Here is a tiny trained network, its code and every weight. The questions are about switching its units off for an input and a class, where a switched-off unit gives its printed mean instead of its output.

import numpy as np


def w(rows, s, z=0):
    codes = np.array(rows[::2]) - 128.0
    scale = np.full(codes.shape[1], s)
    scale[-1] = z or s
    return codes * scale


def norm(h):
    return h / np.sqrt((h * h).mean(-1, keepdims=True) + 1e-5)


def f(y):
    return y / 2 * (1 + np.tanh(0.7978845608 * (y + 0.044715 * y**3)))


def log_softmax(a):
    a = a - a.max(-1, keepdims=True)
    return a - np.log(np.exp(a).sum(-1, keepdims=True))


def net(x, mask):
    res = np.array(x, float).reshape(1, 3) / 4 @ E
    u = 0
    for l in range(3):
        y = f(norm(res) @ A[l][:, :-1].T + A[l][:, -1])
        res = res + np.where(mask[u : u + 9], y, B[l][:, -1]) @ B[l][:, :-1]
        u += 9
    return log_softmax(norm(res)[-1] @ U[:, :-1].T + U[:, -1])


A, B = {}, {}
E = w([
[57,68,246,135,91],'x0',
[14,138,59,95,111],'x1',
[101,254,136,214,69],'x2',
],0.0068)
A[0] = w([
[217,163,160,112,120,91],'L0N0',
[48,192,165,59,120,190],'L0N1',
[160,93,96,69,161,42],'L0N2',
[128,222,194,104,163,72],'L0N3',
[175,137,255,84,104,55],'L0N4',
[6,159,79,121,130,192],'L0N5',
[117,195,108,146,164,2],'L0N6',
[138,230,155,199,71,42],'L0N7',
[177,43,103,71,83,245],'L0N8',
],0.0079,0.0024)
B[0] = w([
[140,61,64,171,55,162],'L0N0',
[135,137,121,183,123,203],'L0N1',
[106,180,171,122,173,164],'L0N2',
[142,61,168,163,204,143],'L0N3',
[193,84,104,172,105,187],'L0N4',
[167,92,88,200,121,253],'L0N5',
[117,124,254,133,118,138],'L0N6',
[105,214,186,159,133,231],'L0N7',
[101,174,113,232,146,217],'L0N8',
],0.0076,0.0046)
A[1] = w([
[177,213,142,45,199,41],'L1N0',
[38,118,56,112,61,2],'L1N1',
[80,113,201,142,22,180],'L1N2',
[155,128,192,152,85,186],'L1N3',
[70,4,125,161,54,107],'L1N4',
[119,72,139,93,254,84],'L1N5',
[62,82,74,80,145,84],'L1N6',
[165,69,145,86,224,137],'L1N7',
[130,77,121,79,180,95],'L1N8',
],0.0085,0.0035)
B[1] = w([
[105,66,83,102,105,135],'L1N0',
[193,54,124,152,21,150],'L1N1',
[111,88,119,65,154,252],'L1N2',
[114,94,70,123,153,230],'L1N3',
[121,149,112,91,166,237],'L1N4',
[89,254,144,166,145,177],'L1N5',
[157,183,149,245,36,152],'L1N6',
[78,210,190,196,2,181],'L1N7',
[120,244,165,139,34,136],'L1N8',
],0.0087,0.0041)
A[2] = w([
[89,175,207,200,96,11],'L2N0',
[68,58,194,67,132,13],'L2N1',
[94,101,102,155,244,177],'L2N2',
[198,135,172,143,76,180],'L2N3',
[25,155,63,151,109,136],'L2N4',
[180,192,59,89,108,97],'L2N5',
[175,193,84,79,113,68],'L2N6',
[160,126,174,238,102,254],'L2N7',
[60,71,165,39,141,100],'L2N8',
],0.011,0.0032)
B[2] = w([
[82,182,182,120,163,189],'L2N0',
[178,79,184,85,176,151],'L2N1',
[146,251,96,122,170,170],'L2N2',
[118,87,108,138,52,153],'L2N3',
[174,66,150,115,99,203],'L2N4',
[122,84,205,88,200,162],'L2N5',
[114,108,220,102,143,144],'L2N6',
[86,95,99,113,107,248],'L2N7',
[171,103,203,142,169,151],'L2N8',
],0.011)
U = w([
[12,190,208,193,94,197],'0',
[164,6,58,201,48,224],'1',
[189,78,239,98,244,169],'2',
[151,217,44,139,193,197],'3',
[166,163,113,76,72,19],'4',
[158,136,131,81,83,11],'5',
[175,155,121,81,62,20],'6',
[160,166,115,77,78,2],'7',
],0.016,0.0071)

Each question gives the input, the list of numbers given to net, and the class t.
The units are the neurons (one row each of A and B). Each row of codes is followed by its name. A weight is (code - 128) times the scale printed after its matrix; where a second scale follows, it is the last column's (A, B and U).
mask holds one flag per neuron, layer by layer. A switched-off neuron (its flag False) gives its mean, the last column of its row in B, instead of its output. The means were averaged over made-up inputs and are rounded, as every weight is.
A unit's drop is (log p(t) with every unit on - log p(t) with that unit switched off) / (log p(t) with every unit on - log p(t) with every unit switched off).
The circuit of an input: a set's keep is (log p(t) with only the set's units on - log p(t) with every unit switched off) / (log p(t) with every unit on - log p(t) with every unit switched off). Starting from the 12 units with the biggest drops (on a tie, the unit counted first), units are removed one at a time, each time the one whose removal leaves the highest keep (on an exact tie, the one counted first), for as long as the keep stays at least 0.8.
circuit, biggest first: the units of the circuit, biggest drop first
unit that matters most: the unit with the biggest drop
k most important neurons: the k neurons with the biggest drops, biggest first
top k neurons in layer l: the k neurons of layer l with the biggest drops, biggest first
drop of u: that unit's drop, to one decimal
input [-7,3,-8], class 0: top 3 neurons in layer 1 => (L1N7; L1N5; L1N6)
input [3,3,-1], class 3: unit that matters most => L0N5
input [-3,4,-4], class 0: 3 most important neurons => (L0N2; L0N0; L1N6)
input [-3,-3,2], class 3: circuit, biggest first => (L1N7; L2N4)
input [3,4,-1], class 1: 4 most important neurons => (L1N1; L0N3; L0N7; L0N6)
input [-5,4,3], class 2: circuit, biggest first => (L2N5; L0N8)
input [8,-8,-3], class 1: circuit, biggest first => (L0N4; L2N3)
input [5,5,1], class 1: circuit, biggest first => (L1N1; L0N7)
input [-6,8,-6], class 1: circuit, biggest first => (L1N6; L2N4)
input [-8,7,-3], class 2: 3 most important neurons => (L2N5; L0N0; L2N6)
input [6,3,-6], class 0: 4 most important neurons => (L1N6; L1N5; L0N7; L0N0)
input [8,-6,3], class 2: 2 most important neurons => (L1N2; L0N5)
input [-4,2,-5], class 0: 2 most important neurons => (L0N7; L1N7)
input [7,8,0], class 1: unit that matters most => L1N1
input [5,2,3], class 2: 2 most important neurons => (L1N2; L0N8)
input [-2,-2,2], class 3: 3 most important neurons => (L1N7; L1N3; L0N3)
input [-2,6,5], class 1: top 2 neurons in layer 1 => (L1N5; L1N7)
input [-6,-7,5], class 1: 4 most important neurons => (L0N0; L2N3; L1N4; L2N0)
input [-7,6,5], class 2: top 2 neurons in layer 1 => (L1N6; L1N7)
input [-3,3,2], class 3: circuit, biggest first => (L1N7)
input [3,-4,2], class 1: 4 most important neurons => (L0N4; L2N0; L1N5; L0N3)
input [-4,-8,-6], class 1: top 2 neurons in layer 0 => (L0N0; L0N8)
input [-1,0,-1], class 3: drop of L0N8 => 0.8
input [-6,4,-6], class 0: drop of L1N2 => 0.1
input [-8,4,-2], class 2: drop of L2N5 => 0.2
input [-8,3,-3], class 2: drop of L2N5 => 0.1
input [-6,-3,-8], class 0: most important neuron => (L1N7)
